[[  0.1   8.9  66.5   5.0  -0.5  -6.4   8.5  -1.3  14.8  18.4  -2.8  14.6
   -4.1]
 [  1.6  23.3  23.3   8.2   9.6   7.7 -11.5   3.3   8.2  17.5  16.2  18.6
    5.3]
 [ -7.6  22.7 -16.0 -41.2   8.5   6.5  -8.6  15.0   1.3 -22.4 -10.9 -22.7
   -3.6]
 [-12.5 -13.5  14.0  14.7   4.1  -5.0  14.9   2.6 -12.7 -37.0 -10.3   6.6
    7.2]
 [  8.9  12.0 -55.5  26.3  -2.6  -6.9 -19.4  -2.9 -25.0  -6.9 -26.6 -13.0
   -1.7]]
->
[[  8.9  12.0 -55.5  26.3  -2.6  -6.9 -19.4  -2.9 -25.0  -6.9 -26.6 -13.0
   -1.7]
 [  1.6  23.3  23.3   8.2   9.6   7.7 -11.5   3.3   8.2  17.5  16.2  18.6
    5.3]
 [  0.1   8.9  66.5   5.0  -0.5  -6.4   8.5  -1.3  14.8  18.4  -2.8  14.6
   -4.1]
 [ -7.6  22.7 -16.0 -41.2   8.5   6.5  -8.6  15.0   1.3 -22.4 -10.9 -22.7
   -3.6]
 [-12.5 -13.5  14.0  14.7   4.1  -5.0  14.9   2.6 -12.7 -37.0 -10.3   6.6
    7.2]]

[[-15.7  13.5  65.8 -34.3   8.7  40.6  72.1  32.4  62.9  10.8   1.7  31.2
   17.0  15.6  21.3]
 [ 52.9  -9.9 -63.7  36.1   9.1  -6.4  -8.3 -43.2 -11.1  18.1  12.8  60.3
  -42.6 -53.6 -60.2]
 [ -1.5  70.7  36.9 -51.3  -4.4 -14.9  13.3   4.7  29.4  -7.0 -11.1   0.4
   -2.0  -5.2 -22.9]]
->
[[ 52.9  -9.9 -63.7  36.1   9.1  -6.4  -8.3 -43.2 -11.1  18.1  12.8  60.3
  -42.6 -53.6 -60.2]
 [ -1.5  70.7  36.9 -51.3  -4.4 -14.9  13.3   4.7  29.4  -7.0 -11.1   0.4
   -2.0  -5.2 -22.9]
 [-15.7  13.5  65.8 -34.3   8.7  40.6  72.1  32.4  62.9  10.8   1.7  31.2
   17.0  15.6  21.3]]

[[  6.0  -7.1  -7.8 -32.1   8.1   7.3  -6.7  12.9  11.7   6.3]
 [ -6.1  -0.1  -6.1  18.9  -9.2  26.5  11.1  14.6  11.6   9.2]
 [  7.1 -18.4  -3.7 -46.1  -0.2  11.4  12.7  60.6 -16.3  22.3]]
->
[[  7.1 -18.4  -3.7 -46.1  -0.2  11.4  12.7  60.6 -16.3  22.3]
 [  6.0  -7.1  -7.8 -32.1   8.1   7.3  -6.7  12.9  11.7   6.3]
 [ -6.1  -0.1  -6.1  18.9  -9.2  26.5  11.1  14.6  11.6   9.2]]

[[ 46.3   3.8  -2.0  30.3 -12.7   7.6]
 [  5.6  -1.2  -8.5   8.1 -24.1   4.9]
 [  8.1   1.4   0.2   7.6  -9.1   5.8]
 [-11.6   0.0   9.3   5.8 -23.0   0.7]
 [  1.4   1.1   5.8   6.8 -18.4   9.4]
 [  9.1   0.2  -8.1   3.1  38.6  13.3]
 [ -9.7  -8.9 -11.6 -12.8 -19.5 -13.8]
 [  5.5   5.8   3.3 -13.9  39.3   8.0]
 [ 19.0   1.5  12.8   0.0 -73.5 -13.8]]
->
[[ 46.3   3.8  -2.0  30.3 -12.7   7.6]
 [ 19.0   1.5  12.8   0.0 -73.5 -13.8]
 [  9.1   0.2  -8.1   3.1  38.6  13.3]
 [  8.1   1.4   0.2   7.6  -9.1   5.8]
 [  5.6  -1.2  -8.5   8.1 -24.1   4.9]
 [  5.5   5.8   3.3 -13.9  39.3   8.0]
 [  1.4   1.1   5.8   6.8 -18.4   9.4]
 [ -9.7  -8.9 -11.6 -12.8 -19.5 -13.8]
 [-11.6   0.0   9.3   5.8 -23.0   0.7]]

[[ -1.6  -4.0  28.1  16.6]
 [ -6.0   2.4  20.2   1.2]
 [ 35.5  13.8  -8.4 -70.7]
 [-31.8  17.7  -9.9  21.7]
 [ -0.6  10.7  -5.7  64.5]]
->
[[ 35.5  13.8  -8.4 -70.7]
 [ -0.6  10.7  -5.7  64.5]
 [ -1.6  -4.0  28.1  16.6]
 [ -6.0   2.4  20.2   1.2]
 [-31.8  17.7  -9.9  21.7]]

[[-19.3  15.8 -33.7  27.5  -2.5 -12.3  -7.4 -23.8  17.5 -34.5]
 [ 13.1  22.1  -3.4 -43.0 -16.6  34.1  54.7  21.3   1.2   7.8]
 [  3.3 -14.7  25.7  65.1 -35.9 -47.1 -54.8 -19.9 -57.4  -5.8]]
->
[[ 13.1  22.1  -3.4 -43.0 -16.6  34.1  54.7  21.3   1.2   7.8]
 [  3.3 -14.7  25.7  65.1 -35.9 -47.1 -54.8 -19.9 -57.4  -5.8]
 [-19.3  15.8 -33.7  27.5  -2.5 -12.3  -7.4 -23.8  17.5 -34.5]]
